Here is a tiny trained network, its code and every weight. The questions are about switching its units off for an input and a class, where a switched-off unit gives its printed mean instead of its output.

import numpy as np


def w(rows, s, z=0):
    codes = np.array(rows[::2]) - 128.0
    scale = np.full(codes.shape[1], s)
    scale[-1] = z or s
    return codes * scale


def norm(h):
    return h / np.sqrt((h * h).mean(-1, keepdims=True) + 1e-5)


def f(y):
    return y / 2 * (1 + np.tanh(0.7978845608 * (y + 0.044715 * y**3)))


def log_softmax(a):
    a = a - a.max(-1, keepdims=True)
    return a - np.log(np.exp(a).sum(-1, keepdims=True))


def net(x, mask):
    res = np.array(x, float).reshape(1, 7) / 4 @ E
    u = 0
    for l in range(4):
        y = f(norm(res) @ A[l][:, :-1].T + A[l][:, -1])
        res = res + np.where(mask[u : u + 8], y, B[l][:, -1]) @ B[l][:, :-1]
        u += 8
    return log_softmax(norm(res)[-1] @ U[:, :-1].T + U[:, -1])


A, B = {}, {}
E = w([
[124,217,84,136],'x0',
[127,129,128,128],'x1',
[92,146,218,183],'x2',
[2,84,105,87],'x3',
[129,129,129,127],'x4',
[129,128,128,129],'x5',
[129,128,128,129],'x6',
],0.0073)
A[0] = w([
[3,119,123,167,204],'0.n1',
[92,4,220,183,198],'0.n2',
[60,171,112,151,3],'0.n3',
[32,104,105,113,164],'0.n4',
[96,190,111,155,119],'0.n5',
[118,132,127,39,123],'0.n6',
[69,152,139,148,83],'0.n7',
[18,150,138,47,225],'0.n8',
],0.0078,0.003)
B[0] = w([
[209,182,224,60,233],'0.n1',
[248,163,209,109,254],'0.n2',
[56,158,175,190,132],'0.n3',
[151,172,164,30,209],'0.n4',
[34,157,98,156,150],'0.n5',
[110,109,78,231,146],'0.n6',
[152,218,223,249,140],'0.n7',
[88,254,142,104,246],'0.n8',
],0.006,0.0051)
A[1] = w([
[98,97,175,96,46],'1.n1',
[76,93,81,84,1],'1.n2',
[113,180,187,146,84],'1.n3',
[156,232,254,217,66],'1.n4',
[71,48,71,91,59],'1.n5',
[71,27,192,86,113],'1.n6',
[41,198,253,89,120],'1.n7',
[140,146,110,114,115],'1.n8',
],0.0081,0.0025)
B[1] = w([
[153,122,205,102,125],'1.n1',
[97,162,210,138,121],'1.n2',
[109,90,124,59,166],'1.n3',
[85,88,157,161,253],'1.n4',
[150,152,167,134,125],'1.n5',
[170,255,156,90,131],'1.n6',
[211,164,97,183,239],'1.n7',
[112,161,106,134,137],'1.n8',
],0.0066,0.0068)
A[2] = w([
[87,171,178,125,195],'2.n1',
[101,144,72,169,108],'2.n2',
[183,11,138,146,23],'2.n3',
[136,178,173,215,7],'2.n4',
[234,141,139,18,89],'2.n5',
[157,171,141,86,90],'2.n6',
[104,104,201,11,69],'2.n7',
[126,156,127,43,14],'2.n8',
],0.012,0.0016)
B[2] = w([
[185,105,128,101,183],'2.n1',
[167,118,175,146,145],'2.n2',
[190,98,122,11,177],'2.n3',
[87,62,133,79,189],'2.n4',
[99,141,114,181,254],'2.n5',
[97,94,111,119,179],'2.n6',
[95,150,155,228,185],'2.n7',
[105,115,104,130,166],'2.n8',
],0.012,0.0083)
A[3] = w([
[93,182,115,24,125],'3.n1',
[177,114,142,156,30],'3.n2',
[150,69,156,211,144],'3.n3',
[121,87,129,2,4],'3.n4',
[214,199,100,134,134],'3.n5',
[110,55,169,106,117],'3.n6',
[92,145,105,130,138],'3.n7',
[102,183,87,197,96],'3.n8',
],0.012,0.0041)
B[3] = w([
[167,155,120,2,230],'3.n1',
[134,128,136,112,133],'3.n2',
[71,94,50,108,243],'3.n3',
[78,155,148,234,183],'3.n4',
[181,116,60,204,252],'3.n5',
[93,141,89,81,211],'3.n6',
[102,182,151,93,154],'3.n7',
[40,123,96,176,235],'3.n8',
],0.0082,0.0038)
U = w([
[236,57,34,102,92],'0',
[8,177,106,196,253],'1',
[144,139,13,221,84],'2',
[90,224,45,6,107],'3',
[188,17,196,30,80],'4',
[114,157,254,211,124],'5',
[19,22,110,51,171],'6',
[87,206,225,3,84],'7',
],0.015,0.0026)

Each question gives the input, the list of numbers given to net, and the class t.
The units are the neurons (one row each of A and B). Each row of codes is followed by its name. A weight is (code - 128) times the scale printed after its matrix; where a second scale follows, it is the last column's (A, B and U).
mask holds one flag per neuron, layer by layer. A switched-off neuron (its flag False) gives its mean, the last column of its row in B, instead of its output. The means were averaged over made-up inputs and are rounded, as every weight is.
A unit's drop is (log p(t) with every unit on - log p(t) with that unit switched off) / (log p(t) with every unit on - log p(t) with every unit switched off).
The circuit of an input: a set's keep is (log p(t) with only the set's units on - log p(t) with every unit switched off) / (log p(t) with every unit on - log p(t) with every unit switched off). Starting from the 12 units with the biggest drops (on a tie, the unit counted first), units are removed one at a time, each time the one whose removal leaves the highest keep (on an exact tie, the one counted first), for as long as the keep stays at least 0.8.
units of the circuit, in order: the units of the circuit, biggest drop first
k most important neurons: the k neurons with the biggest drops, biggest first
top k neurons in layer l: the k neurons of layer l with the biggest drops, biggest first
drop of u: that unit's drop, to one decimal
input [1,-6,-6,-1,-8,-2,-7], class 2: units of the circuit, in order : (2.n3)
input [0,7,3,4,5,-3,-2], class 5: units of the circuit, in order : (0.n1 2.n7)
input [-7,-2,8,6,6,4,-3], class 5: 3 most important neurons : (2.n7 2.n3 3.n1)
input [2,6,3,1,5,6,-4], class 7: 2 most important neurons : (2.n4 0.n1)
input [7,7,1,-8,1,7,4], class 6: top 2 neurons in layer 2 : (2.n4 2.n3)
input [2,0,8,3,-4,2,6], class 7: 2 most important neurons : (2.n4 2.n5)
input [0,-7,0,5,3,0,-1], class 1: 4 most important neurons : (0.n4 2.n7 0.n1 2.n3)
input [-6,5,-1,2,-2,3,5], class 1: 2 most important neurons : (2.n5 2.n7)
input [-1,4,4,-7,-8,3,4], class 4: 2 most important neurons : (2.n3 0.n8)
input [8,-1,-7,0,-6,-1,8], class 2: 2 most important neurons : (2.n4 2.n3)
input [8,2,7,1,-8,0,-1], class 7: 3 most important neurons : (2.n4 2.n5 2.n7)
input [8,-6,-3,0,7,8,6], class 2: top 3 neurons in layer 2 : (2.n4 2.n2 2.n3)
input [-5,-8,7,6,-4,-8,6], class 5: 2 most important neurons : (2.n7 2.n3)
input [-4,-4,-7,7,8,-2,-5], class 1: units of the circuit, in order : (2.n7)
input [6,-7,8,1,1,-4,8], class 7: 2 most important neurons : (2.n4 2.n5)
input [-5,-7,1,5,7,-2,-6], class 5: 2 most important neurons : (0.n2 0.n1)
input [4,-6,-4,-2,-7,-1,-5], class 2: 2 most important neurons : (2.n3 0.n1)
input [5,-3,7,-7,-7,6,2], class 6: drop of 2.n4 : 0.3
input [7,4,4,-7,7,1,-3], class 6: drop of 2.n4 : 0.7
input [7,6,6,3,0,3,-7], class 7: top neuron in layer 2 : (2.n4)
input [6,-8,3,-3,6,-1,1], class 6: drop of 2.n4 : 0.2
